How the states are linked:
HZ: ω>GF, η>MF, σ>BL
SR: ω>PC, η>MS, σ>CJ
QM: ω>NT, η>FQ, σ>JP
BL: ω>QM, η>BL, σ>MF
HB: ω>NF, η>BG, σ>RR
FQ: ω>RG, η>NF, σ>GL
PN: ω>RF, η>FL, σ>MC
BG: ω>PF, η>PN, σ>JT
QF: ω>HC, η>HZ, σ>GN
HC: ω>GN, η>NB, σ>SF
JC: ω>FD, η>QM, σ>FR
TT: ω>MF, η>JC, σ>GL
SZ: ω>GT, η>QF, σ>BL
FR: ω>JP, η>RL, σ>QM
CF: ω>MS, η>QZ, σ>SZ
NT: ω>RL, η>RG, σ>BS
BS: ω>JT, η>HB, σ>RG
QZ: ω>GF, η>GN, σ>QF
MC: ω>DL, η>PC, σ>FL
FL: ω>SR, η>CF, σ>RR
NB: ω>MS, η>GL, σ>TT
PC: ω>CJ, η>CJ, σ>CF
MS: ω>SZ, η>SR, σ>CJ
RG: ω>BR, η>NT, σ>HB
RL: ω>BS, η>BR, σ>FQ
MB: ω>MS, η>DL, σ>RF
GL: ω>RJ, η>FR, σ>JP
GN: ω>SF, η>BL, σ>GL
RP: ω>FL, η>MB, σ>PF
BR: ω>HB, η>MC, σ>NF
DL: ω>FL, η>RF, σ>SR
NF: ω>RR, η>PF, σ>RP
RR: ω>RP, η>JT, σ>BG
GT: ω>QZ, η>CJ, σ>GF
JP: ω>QM, η>BS, σ>SF
RF: ω>MC, η>SR, σ>DL
MF: ω>JP, η>FD, σ>RJ
SF: ω>BL, η>TT, σ>FR
CJ: ω>CF, η>GT, σ>QF
GF: ω>QF, η>SF, σ>MC
RJ: ω>JC, η>JP, σ>RL
FD: ω>FR, η>NT, σ>JP
PF: ω>RP, η>BS, σ>MB
JT: ω>BR, η>MC, σ>PN

The rows follow the links: the fewer symbols apart two states are, the more alike their rows tend to be.

Each row is also shifted at random along 4 hidden directions that mean nothing.

Some states, each with a row of numbers:
QZ -> [8,8,0,-4,-9,11,-30,7,-9,15,-5,-10,17,-24,15,-13,29,-21,-21,22,-9,-16,-19,-2,-1,3,-10,-1,6,24,-41,13,-16,7,17,-36,-35,-20,-20,25,-32,-48,-40,40,40,-37,20,13,39,-37,-2,26,15,14,-23,11,9,34,-12,-43,-25]
JC -> [-41,19,-36,-4,-14,-25,69,-19,-33,23,-46,-13,23,20,-30,-20,-66,-21,-15,-15,41,14,57,-51,-33,-37,-10,2,12,-35,73,31,12,3,-32,55,17,37,33,-13,-4,68,-8,-30,-19,-3,-46,-56,1,-5,-24,-49,15,-1,18,-48,-9,27,-28,1,-73]
PF -> [27,-18,8,3,-15,58,-45,69,31,-53,56,41,0,23,33,30,25,2,26,-16,-61,-8,-63,52,34,6,17,40,2,-17,-31,-51,1,6,10,17,-17,28,-2,-13,44,-1,3,-5,-10,68,-8,22,-51,5,-23,55,-7,-13,17,-19,1,-18,-16,25,33]
RP -> [1,-5,5,2,-28,26,-18,4,-20,-36,21,4,-25,18,-16,-4,-13,0,36,56,33,-1,8,30,49,-43,32,9,-12,-39,0,-32,-44,-48,-20,9,-36,41,-28,-10,27,7,-43,-17,-5,32,14,14,-43,42,-4,12,-27,-29,34,-27,16,89,10,16,-25]
SZ -> [-19,12,-15,16,-49,27,23,36,-43,35,10,-21,18,-13,29,-36,-63,-9,-12,26,38,38,0,-34,9,-58,-10,37,36,-48,-5,11,-28,-52,-35,-57,-36,58,-18,21,-34,-24,-54,-5,10,-14,-45,-6,10,-7,-37,-35,16,-12,42,-31,11,94,-74,-49,-73]
CJ -> [8,9,22,-16,-12,11,-11,-2,33,14,-23,-4,-13,-28,19,6,18,17,-5,20,-10,-6,-20,-7,31,7,-15,17,29,29,-59,1,-14,5,-6,-78,3,-27,10,-8,-13,-52,3,41,-25,0,14,54,37,-6,4,13,-27,-15,12,33,22,-14,-9,-24,15]
BL -> [-36,25,2,-4,-24,9,-46,-3,8,-18,-2,-4,17,11,-26,30,50,-33,6,47,24,-58,-1,3,-6,-32,-20,34,-28,17,-27,25,7,32,-7,51,-10,-19,-11,34,1,7,-97,37,69,-29,68,-42,32,-13,12,77,-1,21,12,-20,-16,109,5,-44,-117]
FL -> [-5,12,19,-10,-4,-24,6,-73,-11,-5,-23,-44,-36,28,-26,-35,-33,53,-7,6,44,60,35,1,11,-42,33,0,-10,-15,21,-4,-28,-70,-36,-30,-31,56,-36,-4,-30,4,-3,-30,-4,1,1,26,-23,70,33,-27,-27,-32,2,8,0,28,56,19,-31]
BS -> [29,1,-17,24,-15,-22,-17,-36,0,-5,5,-20,-2,7,-49,4,1,38,-3,70,-13,-43,12,9,-17,21,27,-56,-37,8,-11,-24,-7,-8,17,41,25,-38,-28,26,23,-24,-33,-2,-7,-8,11,-15,24,9,-8,-2,-34,-13,22,22,-15,28,-14,56,-52]
CF -> [-9,9,13,-16,-21,11,16,2,-9,23,-37,-22,-2,-4,22,-49,-39,25,-40,-23,-16,47,-1,-28,13,-11,-5,33,57,-13,-26,10,-12,-28,-30,-85,-21,31,1,-5,-38,-23,7,15,-35,0,-50,55,10,-1,-14,-32,-4,-15,9,5,16,-19,-31,-4,-16]
NB -> [-26,-35,-39,-17,35,-12,21,-12,-14,6,-37,-32,29,0,-66,23,25,-6,-40,-65,-66,-1,17,-37,-6,2,-2,16,-5,10,13,-22,-9,28,15,5,-44,8,20,-22,15,39,58,-2,15,9,-34,-14,-1,-27,8,-5,70,12,-53,11,27,38,-12,-8,-56]
HZ -> [-18,24,7,6,-32,10,-1,11,-42,11,1,8,9,12,23,-25,-36,-44,18,54,81,3,20,-5,-14,-41,-6,2,1,-31,15,51,-2,-25,-13,18,-15,25,-27,39,-38,-9,-86,-3,45,-42,21,-35,9,-1,-10,-1,6,16,27,-49,-12,78,-19,-40,-41]
DL -> [-14,16,19,10,11,-1,19,-39,18,-8,8,-24,-42,-4,1,11,0,34,39,-1,45,46,20,4,33,-45,-5,24,-27,-1,14,-10,-16,-38,-21,-28,2,23,-18,-11,2,4,7,-27,-15,8,30,18,-34,58,45,-18,-38,-22,26,17,4,32,51,-15,10]
SF -> [-23,-5,-26,-12,2,-34,41,-34,-90,40,-59,-9,16,3,-29,-62,-57,-56,-23,-16,75,29,75,-43,-40,-23,2,-43,10,-42,72,57,-15,-34,-6,30,-50,26,-4,6,-58,40,-8,-17,27,-48,-43,-43,9,-15,-7,-56,44,34,-18,-43,0,39,1,-14,-40]
HB -> [45,-13,-1,21,2,0,-23,4,-9,-14,31,13,-8,-5,3,-19,-15,20,-2,47,-7,-2,-13,36,-4,28,38,-58,-22,-6,-8,-24,-31,-40,24,4,-4,-16,-39,13,9,-41,-5,-13,-11,5,-4,11,-18,6,-20,-17,-20,-24,7,11,-1,-11,-6,52,46]
FQ -> [22,-10,-28,13,-12,-10,-5,9,8,-9,13,4,14,-16,-34,48,24,-5,1,24,-34,-59,-12,4,2,42,-7,-37,-21,25,-11,-25,9,41,26,47,40,-63,20,-16,61,-1,5,17,-20,7,4,-24,30,-36,-17,9,-14,2,9,21,5,10,-38,36,-11]
MB -> [-3,6,17,-11,-3,12,-6,-12,14,-23,-1,-6,-39,14,4,-8,-12,10,34,9,31,16,7,19,44,-23,13,28,8,-23,7,-10,-22,-39,-24,-20,-17,34,-2,-20,5,13,2,-13,-24,47,16,33,-41,49,17,3,-34,-24,24,-11,11,-2,47,9,32]
GT -> [9,16,19,-24,-17,0,-48,-2,21,6,-32,-19,11,-7,10,-24,33,10,-39,8,-25,-24,-25,-4,7,17,-6,19,33,33,-69,11,-6,28,-6,-56,-11,-26,2,14,-30,-63,-36,66,11,-23,10,52,48,-23,7,31,-5,11,-6,29,2,-18,-13,-26,-30]

Start, symbols taken left to right, then the state you end at.
Answer with the state's name.
[31,-18,10,-5,-21,8,-40,-18,-22,-19,16,7,-37,2,-30,-21,1,0,22,84,29,-29,10,43,36,15,39,-49,-30,-19,-13,-28,-48,-42,15,14,-39,-7,-38,-13,11,-25,-29,12,-1,25,16,16,-18,32,-1,14,-42,-22,17,-2,11,40,28,47,10]
η η -> BS
[-6,-2,12,-12,0,7,7,-1,32,3,-16,-23,-19,-38,-11,20,27,12,5,-10,-27,-2,-15,-12,65,-15,-20,35,18,16,-41,-28,-29,5,-19,-63,-11,-18,28,-24,18,-1,24,24,-29,26,6,45,-2,12,18,16,-9,-19,11,32,34,24,-3,-17,0]
σ σ ω ω -> GN
[-11,-28,-24,-26,31,-35,21,-16,-11,15,-48,7,14,-6,-45,1,18,-29,-23,-63,-33,-24,27,-24,-25,39,-11,-20,1,23,30,12,12,51,16,30,0,-29,50,-31,2,42,63,18,-10,2,-25,-19,18,-28,12,3,30,28,-45,-5,11,-61,23,10,25]
η ω σ -> SF
[-42,30,-24,-4,-18,-3,17,-14,-14,5,-21,-9,17,20,-32,9,-10,-38,7,35,61,-35,37,-29,-9,-39,-25,19,-10,-16,32,30,9,7,-24,61,9,9,5,12,4,38,-77,-3,30,-21,25,-63,21,1,1,17,4,13,33,-43,-16,93,-6,-28,-99]
η σ σ η -> TT
[24,-29,-8,15,12,5,-15,5,-18,-19,32,6,-1,47,20,-28,-35,46,-26,-31,-33,56,-13,30,-34,2,51,8,-1,-39,13,-30,-7,-37,12,-2,-22,64,-50,20,-8,-8,27,-53,1,24,-37,18,-58,22,-10,-22,19,-16,-23,-3,-18,-36,1,48,14]
ω ω η -> MB
[20,-26,11,-2,30,16,-18,62,-9,16,13,55,16,-31,50,2,38,-71,9,-40,-17,-17,-25,15,-13,47,-26,-22,19,19,-13,29,20,41,43,-5,-19,-41,22,1,-9,-13,44,27,27,-23,8,2,10,-51,-6,13,44,41,-50,4,13,-76,12,-27,126]
ω ω σ σ -> RJ
[6,8,-41,19,-14,-38,40,-20,-14,17,-29,-21,22,17,-38,-23,-54,20,-40,-10,-11,-5,18,-30,-53,31,10,-37,6,-15,33,8,31,10,8,38,43,1,13,1,1,25,17,-18,-34,1,-57,-38,19,-14,-34,-41,3,-6,12,2,-9,-38,-45,52,-39]
ω ω η -> MC
[38,-15,21,0,2,15,-59,-9,0,-41,40,1,-29,-6,-20,15,42,12,34,79,21,-29,-13,55,46,-2,33,-24,-48,4,-28,-36,-43,-37,14,7,-36,-8,-39,6,31,-36,-38,6,20,10,56,16,-21,42,25,38,-30,-21,10,19,4,59,39,22,17]
η σ -> PN
[10,-32,7,-10,37,3,-12,32,-19,9,18,24,9,-55,10,38,62,-63,32,0,-6,-30,-6,13,26,26,-28,-43,-16,41,-7,5,-16,25,47,-18,-24,-58,18,-1,17,-13,42,26,29,-19,30,-3,2,-39,15,12,27,30,-39,17,28,14,10,-37,83]
η ω -> MS
[16,-5,25,18,40,1,-12,-15,34,-17,42,-3,-21,11,44,10,22,47,19,-30,-14,29,-30,29,-7,5,5,5,-19,22,-13,-18,13,-5,19,-12,18,10,-27,12,8,-20,42,-28,2,5,38,26,-28,36,28,-4,-10,-11,-21,35,-7,-65,45,6,72]
σ ω η ω -> MC
[46,-5,41,8,19,-18,-28,-36,6,-10,42,5,-41,-20,11,5,17,18,45,61,47,-3,-5,38,17,23,25,-63,-42,20,-9,-2,-20,-32,32,-19,6,-40,-47,17,2,-53,6,-4,5,-21,60,19,-12,43,34,-10,-45,-8,-11,40,-4,-17,54,30,94]
ω ω η σ -> JT
[-19,24,-10,25,-17,13,22,32,25,-1,15,21,22,6,15,36,-10,-29,14,-10,4,-23,-12,-6,-15,-4,-33,20,10,-8,18,16,46,44,-16,57,59,-15,43,-10,26,51,-16,-8,-11,7,-10,-43,7,-24,-26,12,2,8,36,-30,-17,-12,-39,-6,-13]
σ σ ω -> BL
[-11,10,17,-35,10,-27,10,-64,29,6,-64,-46,-26,5,-37,-16,8,54,-23,-33,-7,24,18,-20,21,-17,-5,32,10,23,-22,-3,-17,3,-36,-58,4,9,8,-29,-21,2,20,23,-34,20,6,55,15,40,44,-2,-28,-24,-5,34,7,-28,50,5,-32]
η η η -> MS
[0,14,-31,34,-22,-5,20,2,11,11,17,-16,30,17,-16,11,-28,33,-25,-1,-39,-12,-8,-28,-41,4,1,-10,1,-1,8,-17,32,21,2,39,52,-7,4,21,27,12,-8,-25,-20,-3,-44,-36,15,-17,-46,-25,7,-12,21,7,-21,2,-79,27,-68]
σ η η ω -> PF
[-26,15,-2,-31,1,-31,-8,-22,26,-3,-61,10,8,20,-35,1,30,-21,-25,-41,-16,-56,10,-13,-36,43,-11,2,16,24,7,30,50,81,-4,62,47,-39,48,-24,-4,32,-4,36,-2,-4,16,-26,42,-18,12,47,1,40,-19,-12,-22,-81,27,15,-21]
ω ω η -> RG
